Here is a tiny trained network, its code and every weight. The questions are about switching its units off for an input and a class, where a switched-off unit gives its printed mean instead of its output.

import numpy as np


def w(rows, s, z=0):
    codes = np.array(rows[::2]) - 128.0
    scale = np.full(codes.shape[1], s)
    scale[-1] = z or s
    return codes * scale


def norm(h):
    return h / np.sqrt((h * h).mean(-1, keepdims=True) + 1e-5)


def f(y):
    return y / 2 * (1 + np.tanh(0.7978845608 * (y + 0.044715 * y**3)))


def log_softmax(a):
    a = a - a.max(-1, keepdims=True)
    return a - np.log(np.exp(a).sum(-1, keepdims=True))


def net(x, mask):
    res = np.array(x, float).reshape(1, 3) / 4 @ E
    u = 0
    for l in range(2):
        y = f(norm(res) @ A[l][:, :-1].T + A[l][:, -1])
        res = res + np.where(mask[u : u + 4], y, B[l][:, -1]) @ B[l][:, :-1]
        u += 4
    return log_softmax(norm(res)[-1] @ U[:, :-1].T + U[:, -1])


A, B = {}, {}
E = w([
[254,74,91,153,143,56],'x0',
[183,122,185,76,55,122],'x1',
[102,164,128,148,127,4],'x2',
],0.0058)
A[0] = w([
[186,80,139,164,210,125,3],'0.n0',
[142,86,179,101,1,108,91],'0.n1',
[235,170,143,173,170,111,78],'0.n2',
[147,66,99,126,114,215,36],'0.n3',
],0.0085,0.005)
B[0] = w([
[113,118,118,166,145,199,174],'0.n0',
[115,41,52,112,104,205,252],'0.n1',
[123,160,200,85,100,159,222],'0.n2',
[114,64,118,64,151,8,235],'0.n3',
],0.013,0.0025)
A[1] = w([
[254,106,112,164,150,121,110],'1.n0',
[128,69,104,80,145,186,252],'1.n1',
[127,163,80,218,167,163,204],'1.n2',
[115,103,12,123,247,131,15],'1.n3',
],0.0093,0.0037)
B[1] = w([
[6,169,94,125,169,179,162],'1.n0',
[136,177,132,173,136,86,254],'1.n1',
[184,114,123,90,98,154,181],'1.n2',
[142,124,120,134,59,111,181],'1.n3',
],0.015,0.008)
U = w([
[62,190,123,167,165,205,190],'0',
[179,112,32,144,29,137,134],'1',
[105,123,86,113,154,9,169],'2',
[199,127,142,145,107,89,217],'3',
[170,77,175,96,167,135,20],'4',
[161,56,182,86,167,141,2],'5',
[163,70,186,145,156,144,22],'6',
],0.015,0.0069)

Each question gives the input, the list of numbers given to net, and the class t.
The units are the neurons (one row each of A and B). Each row of codes is followed by its name. A weight is (code - 128) times the scale printed after its matrix; where a second scale follows, it is the last column's (A, B and U).
mask holds one flag per neuron, layer by layer. A switched-off neuron (its flag False) gives its mean, the last column of its row in B, instead of its output. The means were averaged over made-up inputs and are rounded, as every weight is.
A unit's drop is (log p(t) with every unit on - log p(t) with that unit switched off) / (log p(t) with every unit on - log p(t) with every unit switched off).
The circuit of an input: a set's keep is (log p(t) with only the set's units on - log p(t) with every unit switched off) / (log p(t) with every unit on - log p(t) with every unit switched off). Starting from all 8 units, units are removed one at a time, each time the one whose removal leaves the highest keep (on an exact tie, the one counted first), for as long as the keep stays at least 0.8.
circuit, biggest first: the units of the circuit, biggest drop first
top k neurons: the k neurons with the biggest drops, biggest first
k most important neurons of layer l: the k neurons of layer l with the biggest drops, biggest first
drop when u is switched off: that unit's drop, to one decimal
input [6,-7,3], class 1: top 4 neurons -> 1.n2; 0.n0; 1.n3; 1.n1
input [-3,-4,-4], class 1: top 3 neurons -> 1.n3; 0.n2; 1.n0
input [5,4,0], class 0: circuit, biggest first -> 1.n0
input [-2,-2,3], class 3: circuit, biggest first -> 1.n0; 0.n1
input [7,-7,5], class 0: top 2 neurons -> 1.n0; 0.n2
input [2,8,4], class 1: 2 most important neurons of layer 0 -> 0.n1; 0.n3
input [6,6,6], class 0: circuit, biggest first -> 1.n0; 0.n3
input [7,3,-8], class 2: top 2 neurons -> 0.n3; 1.n1
input [-5,7,4], class 1: top 4 neurons -> 0.n1; 1.n0; 0.n3; 0.n2
input [-4,-5,-4], class 1: circuit, biggest first -> 0.n2; 1.n3
input [1,6,3], class 1: top 2 neurons -> 0.n1; 0.n3
input [-1,-5,4], class 1: circuit, biggest first -> 0.n3; 1.n2
input [-3,-5,2], class 1: 2 most important neurons of layer 0 -> 0.n2; 0.n3
input [3,-2,-5], class 2: circuit, biggest first -> 0.n3
input [-3,2,0], class 3: top 4 neurons -> 1.n0; 1.n1; 0.n2; 0.n1
input [8,8,2], class 0: top 2 neurons -> 1.n0; 0.n3
input [0,-7,-6], class 1: top 2 neurons -> 1.n3; 0.n2
input [0,8,7], class 1: top 2 neurons -> 0.n1; 0.n3
input [8,-2,3], class 0: drop when 0.n2 is switched off -> 0.0
input [6,2,0], class 0: most important neuron of layer 1 -> 1.n0
input [4,2,-7], class 2: drop when 0.n3 is switched off -> 0.8
input [4,4,-1], class 0: drop when 1.n2 is switched off -> 0.3
